Below are the code and all the weights of a small trained network. Each question names an input and a class and asks about switching units off, where a switched-off unit gives its printed mean instead of its output.

import numpy as np


def w(rows, s, z=0):
    codes = np.array(rows[::2]) - 128.0
    scale = np.full(codes.shape[1], s)
    scale[-1] = z or s
    return codes * scale


def f(y):
    return np.maximum(y, 0)


def log_softmax(a):
    a = a - a.max(-1, keepdims=True)
    return a - np.log(np.exp(a).sum(-1, keepdims=True))


def net(x, mask):
    res = np.array(x, float).reshape(1, 6) / 4 @ E
    y = f(res @ A[0][:, :-1].T + A[0][:, -1])
    res = res + np.where(mask, y, B[0][:, -1]) @ B[0][:, :-1]
    return log_softmax(res[-1] @ U[:, :-1].T + U[:, -1])


A, B = {}, {}
E = w([
[57,254,102,201,120,157,126,50,205,101],'x0',
[112,36,227,78,93,108,71,40,116,87],'x1',
[125,121,165,169,3,215,153,126,37,168],'x2',
[75,106,86,135,170,121,178,110,112,140],'x3',
[157,66,214,125,107,172,236,153,253,140],'x4',
[231,133,89,174,194,144,172,40,90,73],'x5',
],0.0085)
A[0] = w([
[79,122,162,205,68,207,156,96,22,219,87],'N0',
[94,119,146,182,67,190,176,142,69,156,146],'N1',
[74,94,208,74,79,82,100,64,102,37,149],'N2',
[107,115,188,159,127,155,233,144,168,174,87],'N3',
[199,70,140,148,131,195,179,128,251,197,5],'N4',
[143,123,148,119,118,121,242,106,142,72,98],'N5',
[162,126,42,115,111,125,101,102,83,86,134],'N6',
[34,143,104,156,103,200,113,61,175,98,134],'N7',
[112,149,64,118,100,95,64,97,41,189,34],'N8',
[129,115,92,161,168,58,120,135,148,78,85],'N9',
[241,107,116,195,151,156,170,64,105,32,205],'N10',
[87,100,191,103,117,107,64,2,62,97,223],'N11',
[5,157,125,45,43,74,101,183,179,161,153],'N12',
[170,183,62,125,160,192,80,204,110,208,138],'N13',
[166,32,111,98,159,103,158,173,76,204,173],'N14',
[81,146,122,187,143,151,85,101,162,141,40],'N15',
[74,134,131,108,177,19,141,150,185,111,167],'N16',
[183,163,82,203,168,180,144,244,123,156,157],'N17',
[38,121,174,177,85,102,114,225,134,177,151],'N18',
[97,198,138,187,124,97,152,147,179,105,77],'N19',
[108,169,134,185,124,157,131,28,193,145,147],'N20',
],0.0085,0.0021)
B[0] = w([
[212,159,102,99,211,169,50,166,223,173,241],'N0',
[167,129,135,131,186,171,119,153,207,129,218],'N1',
[102,179,100,111,218,118,204,122,159,96,221],'N2',
[85,94,154,87,135,138,62,73,149,131,218],'N3',
[58,198,136,33,68,103,83,91,142,241,235],'N4',
[84,116,122,136,66,148,48,89,110,160,188],'N5',
[90,120,108,116,44,109,57,84,110,159,192],'N6',
[140,78,207,144,106,71,113,227,116,82,214],'N7',
[83,129,155,57,137,126,64,112,80,164,207],'N8',
[135,80,84,92,219,69,79,125,140,111,186],'N9',
[124,88,17,162,75,100,169,128,122,162,252],'N10',
[106,98,154,102,109,176,191,112,163,72,226],'N11',
[155,94,17,166,35,96,206,89,128,177,245],'N12',
[29,144,158,127,166,198,185,98,144,89,220],'N13',
[144,83,201,157,78,90,140,241,77,87,230],'N14',
[146,68,183,120,144,34,82,144,2,127,177],'N15',
[218,118,120,129,194,166,67,109,227,150,209],'N16',
[114,54,188,104,141,158,207,96,133,84,239],'N17',
[137,139,62,162,78,129,145,98,163,123,223],'N18',
[128,98,209,97,108,126,150,178,174,123,200],'N19',
[150,60,148,121,83,33,164,198,128,139,219],'N20',
],0.007,0.011)
U = w([
[24,156,170,51,93,145,2,57,90,180,57],'0',
[169,105,228,154,101,92,115,233,81,105,91],'1',
[186,132,33,175,65,150,155,77,117,142,129],'2',
[253,163,137,122,216,189,51,126,186,135,98],'3',
[56,165,207,105,164,212,223,71,142,46,98],'4',
[121,109,141,128,114,163,91,120,132,109,253],'5',
],0.0088,0.0052)

Each question gives the input, the list of numbers given to net, and the class t.
The units are the neurons (one row each of A and B). Each row of codes is followed by its name. A weight is (code - 128) times the scale printed after its matrix; where a second scale follows, it is the last column's (A, B and U).
mask holds one flag per neuron, in row order. A switched-off neuron (its flag False) gives its mean, the last column of its row in B, instead of its output. The means were averaged over made-up inputs and are rounded, as every weight is.
A unit's drop is (log p(t) with every unit on - log p(t) with that unit switched off) / (log p(t) with every unit on - log p(t) with every unit switched off).
The circuit of an input: a set's keep is (log p(t) with only the set's units on - log p(t) with every unit switched off) / (log p(t) with every unit on - log p(t) with every unit switched off). Starting from the 12 units with the biggest drops (on a tie, the unit counted first), units are removed one at a time, each time the one whose removal leaves the highest keep (on an exact tie, the one counted first), for as long as the keep stays at least 0.8.
units of the circuit, in order: the units of the circuit, biggest drop first
k most important neurons: the k neurons with the biggest drops, biggest first
drop of u: that unit's drop, to one decimal
input [4,8,5,1,4,8], class 2: units of the circuit, in order -> (N10)
input [7,4,6,-2,5,-3], class 1: 2 most important neurons -> (N7; N20)
input [6,5,-2,6,-3,4], class 1: units of the circuit, in order -> (N7; N20)
input [6,5,6,-8,-2,-7], class 5: units of the circuit, in order -> (N7; N11)
input [4,-3,0,4,7,-3], class 0: 2 most important neurons -> (N4; N3)
input [6,-3,1,-4,7,-2], class 0: 2 most important neurons -> (N4; N3)
input [3,-8,-8,-4,0,8], class 2: 4 most important neurons -> (N10; N0; N1; N6)
input [7,3,1,1,8,-7], class 0: 2 most important neurons -> (N4; N3)
input [-7,-7,-3,1,2,6], class 1: 2 most important neurons -> (N14; N12)
input [-2,-1,3,1,0,-5], class 2: units of the circuit, in order -> (N12; N18)
input [0,4,3,-2,1,-1], class 4: units of the circuit, in order -> (N11; N2)
input [1,-2,-6,-2,-2,-5], class 3: 2 most important neurons -> (N16; N10)
input [-3,2,-6,6,2,-6], class 2: 2 most important neurons -> (N12; N0)
input [7,-3,7,5,4,5], class 1: most important neuron -> (N20)
input [6,-8,5,2,-6,2], class 4: 4 most important neurons -> (N13; N17; N14; N4)
input [-5,-7,-6,-7,-2,-3], class 4: units of the circuit, in order -> (N13; N17)
input [3,-4,8,-4,1,-5], class 3: 2 most important neurons -> (N0; N1)
input [8,-8,2,6,-6,-7], class 1: 2 most important neurons -> (N7; N15)
input [4,-7,-5,-4,2,3], class 4: 3 most important neurons -> (N17; N0; N13)
input [-5,6,0,6,6,1], class 0: units of the circuit, in order -> (N4)
input [2,-6,4,6,7,6], class 0: units of the circuit, in order -> (N4; N3)
input [-7,-8,-7,1,-1,2], class 4: drop of N14 -> -0.1
input [-4,-6,6,-4,2,-8], class 2: drop of N18 -> 0.3
input [5,4,-5,-2,-5,8], class 2: drop of N10 -> 1.3
